Each new row is followed by its nearest point in the smallest flat space through zero that holds the rows named last above it.
(in the rows, 128 means zero)
nom, 4 rows:
[[118  83 141 151  90  93 120  77 137 127 164  69  72 175  97  88  80 117
  141 105 154  82  98 119 144  62 101 140  96 154  74 106  82 108 153 120
   90 123 142]
 [153  69 145 147  97  78  82  99 157 112 173  29 128 176 126  63  90 108
  170 120 148 106 102  95 162  99 108 117  94 132  44 114  44 135 135 132
   88 104 142]
 [146 109 139 135 157 101 142 166 153 107 128 171 159 153 120 195 142 129
  157 167  89 130 147 139  99 189 140 118 116 122 158  75 130 161 117 152
  116 138 147]
 [124 130 123 128 108 138 101  98 103 152 130  94 117 118 141  68 114 136
  111  98 161 113 111 120 160  87 112 120 120 129  94 164 126  99 128 116
  133 118 110]]
New rows:
[169 103 109 134 144  99 110 155 155 136 145  99 163 150 164 106 127 141
 130 131 126 132 120 121 152 156 114  97  96 104 109 130  94 139  90 159
  98  90 129] -> [161 102 136 133 135 103  87 141 136 126 137 103 176 143 151 106 129 132
 154 139 126 125 128 114 148 158 124  96 105 112  97 122 102 142 108 144
 119 114 126]
[149 118 157 167 163 108 114 163 169  71 126 140 191 158 118 216 125  96
 174 171 107 126 166 129 102 169 157 134 128 110 149  80  87 165 131 153
  99 132 166] -> [152 102 142 134 151  93 140 168 174  88 140 141 162 159 118 188 139 112
 172 173  86 145 146 125  99 190 145 125 124 121 143  73  99 177 122 152
 108 131 156]
[130  89 113 131 139  88 150 153 123  86 134 122 134 175 110 173 153  66
 154 154  97 149 133 152 100 173 123 134 117 137 144  68 109 122 122 181
 113 115 115] -> [139 104 140 137 140  99 142 149 159 102 139 140 138 158 112 174 129 118
 158 157 100 129 137 130 105 162 136 130 119 130 139  81 109 157 129 143
 109 133 151]
gofi:
[[115  53 160 131 120  77 179 151 152 113 144 104 169 159 157 112 121 106
  170 184 122 116 158 124  92  65 158 106 131 164 141 150 148  94 131 157
  148 108  77]
 [ 95  97 135 133 143 114 134 163 110 127 140 101 125 175 153 104  99  96
  120 141  90 156 131 130 102 117 121 130  89 126 137 107 130 157  83 146
  119 111  68]
 [107  65 102 162 155 109 129 130 122 126 193 147 104 139  92 141  56 158
   78 154 102 107 177 132 128 121  76 161  89 172 133 106 100 153  82  98
  129  98 101]
 [ 95  82 141 148 139 134 129 165 122 132 131 140 148 160 139 107  92 148
  121 154  88 130 175  96 112 135  90 142  87 118 121 100  95 127  95 134
  123 120 102]]
New rows:
[106  87  87 129 147 160  99 148 108 135 159 157 115 159 102 124  74 146
 104 128 100 135 167 131 137 154 104 158 111 140 107 120 109 178  88  72
 128 160  91] -> [108 107 109 149 149 135 112 137 111 133 157 143 106 140 108 130  82 148
  86 129 100 129 152 124 131 146  82 155  91 134 126  99 100 158  88 109
 118 115 114]
[101 122 117 103 123 119 145 221 129 148 158  87 153 201 120 173 151  92
 114 103 105  88 135 127 116 103 147 151 137 146 111 108 112 105  93 127
 120 131 127] -> [115 108 135 130 132 117 136 143 125 126 133 116 133 148 141 117 118 115
 132 139 114 136 133 127 115 117 130 126 115 131 132 124 131 133 114 138
 127 120 102]
bobed (4 x 39):
[[147 124 114  67 124 145 123 165 149 107 132 115 126 135 123  82 130 152
  110 133  96 101 169 154 154 108 156  98 119  85 108 111 155 128 175 195
  132 156 137]
 [146 123 132 121 130 141 147 136 144 113 139 134 109 109 121 106 150 119
  111 171 138 112 138 151 163 105 114 156 109 102 128 135 154 176 176 182
  128 107 156]
 [129 126 123 110 166 126  86 123 109  36 146 142  92  88 141 132 104 141
  111 141  89 193 153 144 141 186 145 129 124  78 121 106 151 112 194 161
  181 165 135]
 [126  91 153 144 155 159 148 102  63 150 143 102  69  78 108 152 126  99
   93 181 144 147 101 120 167  94 103 189 121  86 108 111 157 215 198 222
  128 105 143]]
New rows:
[138 144 116 107 133 104  95 138 154  52 144 159 151 153  99 138  99 141
 135  91 123 153 142 149 140 146 180  63 121 141 156 167 138  48 111  97
 186 156 131] -> [131 151 110 109 129 108  95 143 162  67 128 152 147 139 147 113 119 153
 141 103  99 147 158 142 111 177 152  91 129 129 138 129 122  67 118  87
 154 160 123]
[103 116 135 108 129 113 144  99 117 100 156 131 102 108 137 116 176  96
 117 144  80 149 120 143 146 126 119 143 135  95 129 130 119 132 143 188
 105  95 125] -> [133 121 132 127 138 135 130 125 120 114 136 128 109 110 125 127 130 123
 116 149 128 136 130 135 145 126 122 145 121 108 125 125 142 152 160 160
 136 124 139]
[127 109 160 130 120 136 142 120 102 216 109 111 128 142 125 133 116 141
 131 126 151  81 100 130 131  75 115 117 128 139 123 122 162 133  88 128
  84 121 136] -> [123 115 135 130 111 141 153 129 111 202 117  99 137 147 113 132 132 120
 128 119 145  92 108 110 125  80 123 127 135 144 117 126 119 149 102 138
  93 115 117]
Kemo (5 x 39):
[[105 124 123 146 183 129 142 124 139 184 131  91 152 135 100  97  89 132
  158  94 143 105 132 128 117 121 102 121 115 118 134 139 142 164 116 117
  126 106  83]
 [103 136  95 148 177 151 150  97 161 188 114  59 158 116 106  76  91 141
  149  93 128 111 124 124 129 113 115 138 103 110 113 140 139 156 119 137
  111  99  57]
 [ 94 162  84 134 163 152 145  86 164 178  95  43 166 117 109  64 113 135
  152  96 128 125 108 106 124 103 103 146  98  94 117 143 129 139 133 137
  110 102  77]
 [ 92 125 118 138 189 140 129  84 149 182 127  41 148 131  82  65  83 127
  141 104 141 117 123 105 117 117 120 142 113 102 130 149 114 153 112 137
  112  99  42]
 [123 124 153 127 181 118 137 128 114 160 144  96 149 147  91 108  98 124
  159 108 142  88 127 123 109 129 107 119 114 116 151 139 114 159 118 111
  143 107 114]]
New rows:
[ 88 121 129  80 104 117  91 176 110 118 128 169 126 164 168 124 144  90
 140 100 185 175 150 115  86 122  75 127 135 134 157 145 184 133 144  89
 169 146 155] -> [ 87 137 133 129 117  92 100 166 118 133 119 174 124 158 132 143 147 106
 145 120 168 172 130 113 104 120  75 105 157 125 159 131 160 122 139  92
 133 152 171]
[113 160  87 129 107  90 110 156 119 130 170 110  88 140 144  85 131 155
 117 112 137 153 123 128 131 146  90  87 139 131 149 132 132 127 138 109
 174 117 120] -> [108 133 126 130 128 117 118 137 128 135 123 135 129 138 126 126 132 120
 135 122 144 146 128 119 119 123 107 122 137 124 138 131 139 127 131 116
 127 134 135]
[112 166 140  99  96  96 127 117 109 127  92 138 170 126 117 113 161 111
 144 136 139  98  94  66 117 115  56 117 117 137 131 145 108 127 149 102
  92 147 181] -> [115 172 127 104 119 115 124 132 118 120 104 118 150 144 126 118 161 114
 154 123 139 135 104 103 108 113  86 126 119 103 152 133 117 113 152 107
 142 132 186]
sipor (2 x 39):
[[121 156 121 130 109 121 121 120 104 144 191 158  86 150  97 132 169 176
   93 151 116 154 110 165 114 109 132 144 112 161 153 159  74 136 121 172
  133  34 171]
 [134 160 185 115 168 144 160  66  97 134 117 136 137 135 143 107 139 140
  122 109 182 109 115 110 187  86 119 158 137 126 100 134 165 102 153 140
  155 112 183]]
New rows:
[149 129 125 106 103 131  97 172 140 161 124 176  95 113 115 164 111 124
 124 142 111 140 147 172  93 179 112 124  67 124 179 154 127 136 140 133
 115 120 143] -> [124 121 102 134 106 120 113 153 136 129 147 131 115 130 114 138 133 134
 123 141 102 142 129 144  99 142 133 119 120 136 146 133 100 141 116 133
 118 113 114]
[112 158 109 125  84 107  98 155 145 117 188 141  97 147 114 111 138 145
  79 172  70 170  97 155 116  94 106 144 118 165 153 138  98 187 109 172
 174 123 147] -> [122 135 105 133 103 118 113 143 123 136 172 144  98 140 103 137 150 155
 108 149 103 151 121 157 100 130 133 128 115 150 153 146  82 142 115 152
 122  73 137]
zese:
[[103 137 143 131  90 144 148  71 119  91  86 160 171 206  99 135  98  96
  124 170 111 139 143 150 134 153 113 137 100 101 161 130 136 141 202  96
  114 142 101]
 [145 107 149 101 104  40 115 168 100 103 161 108 172 104 104 197 107 131
  156  90 139 120  96 118 133  88 104 155  86 135 136 176 141 115 131 155
  145 148 154]]
New rows:
[109  76 119 149  89 164 167  70  97  93 129 150 130 177 126 198  52 109
 108 184 157 150 158 131 103 181 147 145  93 120 146 109 140 144 158  95
 176 129 134] -> [111 134 138 130 102 138 141  90 122 103 100 149 157 180 108 133 108 106
 126 156 117 135 138 143 132 144 118 134 109 110 150 130 134 137 178 107
 119 138 110]
[119 131 131 139 119 106 108 203 111  96 132 111 135 104  60 107 135 140
 169 147 125 122  83  75 103 143 100 168 165 156 109 152 119  76  88 133
 131  99 160] -> [140 120 129 120 132  99 119 156 123 132 149 113 128  99 130 145 131 138
 137 105 136 123 115 119 128 110 126 133 125 138 121 141 129 121 107 145
 137 129 143]
Vubu, 4 rows:
[[ 91 145 164 121 137 183 115 166 148 125 102 165 113  98 128 131 151  96
  144 112 113 127 134  78 141 142 122 147 163 136 151 100 134  77 137 120
  184 110  96]
 [ 77 175 160 115 158 170 137 137 159 140 112 160  99  86 122 139 110  85
  160  94 128 133 150 115 127 143 116 155 171 146 163  77  93  81 162 110
  157 126 122]
 [107 153 136 111 133 162 125 135 131 122 108 153 133 124 129 141 151  85
  132  91 124 111 117 130 145 131 146 146 175 155 131  80 114 116 133 124
  154 137 119]
 [ 91 138 147 103 124 188 126 135 124  93 113 172 124 110 114 145 144  99
  158  99 115 107 137 121 144 149 122 147 189 151 132 110 108 106 154 115
  140 110 136]]
New rows:
[106  98 151 129 158 162 123 174 187 144 117 142 108  92 104 106 125 148
 141 152 120 162 165  47 100 117 103 114  87 122 194 166 170  83 116  99
 181  58 100] -> [107 118 170 148 138 150 114 175 159 142 121 139  94  87 129 109 121 149
 144 165 114 159 156  47 117 142  90 127  98  94 162 160 160  68 132 123
 174  89  91]
[111 117  98 158 110  68 110  84 118  88 160 135 138 168  95 117 126 170
 159 147  67 110 148 194 146 110 169 122 139 151 103 156 130 166 221  96
 129 130 179] -> [138 110 107 116 111 120 139  95 101  98 146 125 139 144 115 137 116 147
 138 129 131 113 132 170 126 133 124 121 136 133 106 156 110 163 140 126
  76 125 170]
Goti, 3 rows:
[[ 95 125 118  90 118 105 120 120 164 126 101 145 124 147 144 114 166  83
  131  92 163 110  90 115 104 133 109 122 100  67 162 120 137 119 123 124
  130 131 130]
 [152 168 129 130 118 105 125 125 108 127 178  95 131 125 119 163 133 124
  133 152  93 143 127 134 115 117 130 147 151 188  96 132 134 124 115 115
  159 135 123]
 [132 180 120 129  94  58 124 151 120 133 145 115  96 151 147 136 186  92
  154 134 122 124  99 114  90  99 139 151 119  82 128 118 117 123 128 148
  179 134 117]]
New rows:
[ 70 138 150 102 150 104 138  92 178  92 145 124 163 112 119 179  99 104
  97 132 110 166  79 148 116 110 119 104 139 213 135 126 120 129  93  68
 131 133 148] -> [122 134 126  84 135 136 118  90 148 119 157 109 161 123 113 159 122 104
 113 116 121 134 110 136 117 147  97 127 140 197 118 135 160 116 101  82
 127 137 134]
[116 184 120  90 136  70 144  88 150 150 139 104 153 169  99 194 168  57
 129 109 132 115  74 138  69 132  77 143 172 154 126 123 150 101 107  88
 146 123 136] -> [116 169 118  69 111  84 112  98 154 120 166 102 143 142 128 165 169  66
 129 110 124 128  79 125  85 131  95 141 129 161 125 127 159 109  96  88
 162 143 128]
[143 119 107 127 138 200 146 116 151 138  98 127 157 118 125 170  92 168
 117  94 125 161 144 168 148 183 101  78 124 200  90  97 100 135 112  70
 115 124 114] -> [129  98 134 117 153 178 128 101 134 122 133 126 161 109 108 137  83 149
 106 126 123 136 146 142 152 152 113 114 143 192 119 138 145 128 119  99
  96 127 137]
lis:
[[170  75  94 133 124 173 133 150 164 105 107 119 141 112 146  94 140  96
  145 166 152 111 143  72 131 100 113 198 179 137 157 188 124 133  68 113
  151 142 174]
 [166  69  86 109  77 117 116 175 128  88  78 124 127 116 149 122 117  89
  166 114 118 123  94  63 129 101 117 224 170  93 192 186  61 107 121 139
  136 168 177]
 [120 201 107 182 107 116 153 200  95 138 138 102 132 118 175 173  95 107
  122 123  91 101 153 115 115 188 139 175 121 144 126 120  95  64 155  98
  137 121 178]
 [ 87 164 145 186 186 173 152 163 121 181 164 146 130 154 177 192 140 115
  135 135 102 103 163 143 133 163 141 115 172 174 100 133 135  96 163  79
  152 115 155]]
New rows:
[139 101 122 151 142 114 120 142 124 102 124 114 151 132 124 104 117 133
 146 163 136 100 119 135 117 109 103 185 175 106 143 146  95 131  94  80
 132 128 139] -> [146 106 111 130 121 143 130 143 140 116 116 123 133 121 138 117 130 112
 137 140 134 121 131 102 129 118 122 164 150 129 144 154 119 126 107 123
 137 136 151]
[147 172  93 146 102 129 165 145 166 118 118  84 139 112 139 130  98 127
 130 163 129 102 159 131  96 120 102 135 100 107 124  81 144 101 131 121
 135 145 149] -> [143 166 111 147 107 121 141 146 124 117 132  99 136 107 133 115 109 126
 109 143 131 118 150 119 117 153 128 150 102 136 122 117 132 112 107 121
 128 117 144]
[172  98 131 130 122 132 102 165  94 140 111 115 109 131 160 124 154 115
 120 106 145 134 123  95 104 139 138 142 192 112  91 168 122 134 112 150
 109 152 174] -> [137 105 117 129 124 138 127 145 133 122 116 132 129 128 141 131 131 112
 143 129 126 123 123 106 131 118 125 158 155 125 146 154 111 122 124 124
 136 140 148]
rulok (2 x 39):
[[130 167 204 176  34 193 149  81 133 141  86 181 144 123 165 141 175 136
  130 143 112 107  98 129 124 144  69 189 139  90 107 177 141 152 111 172
  101 125 139]
 [122 126 118 138 146  89 134 137 165 173 100 140  91 112 156 106 162 180
  138 101 131 188 124  77  92 129  69 142  99 135 132 104 121 142 111 114
  127 137 148]]
New rows:
[171 193 130 127 119 156 137 107 153  97  97 159 127 168 139 169 111 122
 169 133 100  59 121 109 154 156 167 163 162 166 104  95 152 120  89 116
 120  95 105] -> [130 136 146 134 104 153 130 116 117 116 129 134 143 132 126 138 126 112
 125 140 124 104 123 145 139 131 136 135 140 118 123 145 133 128 130 141
 123 124 124]
[145  96  52  71 202  84  86 137 121  93 180  71  91 133 137 103 123 100
 138 118 120 115 126 130 134 146 187 128 116 119 174  78 149 114 122 122
 132 133 122] -> [127 103  79  96 188  89 114 158 121 115 158  92 121 133 101 121  94 118
 126 121 138 136 148 132 134 117 172  87 123 152 141  98 120 111 141 100
 146 129 119]
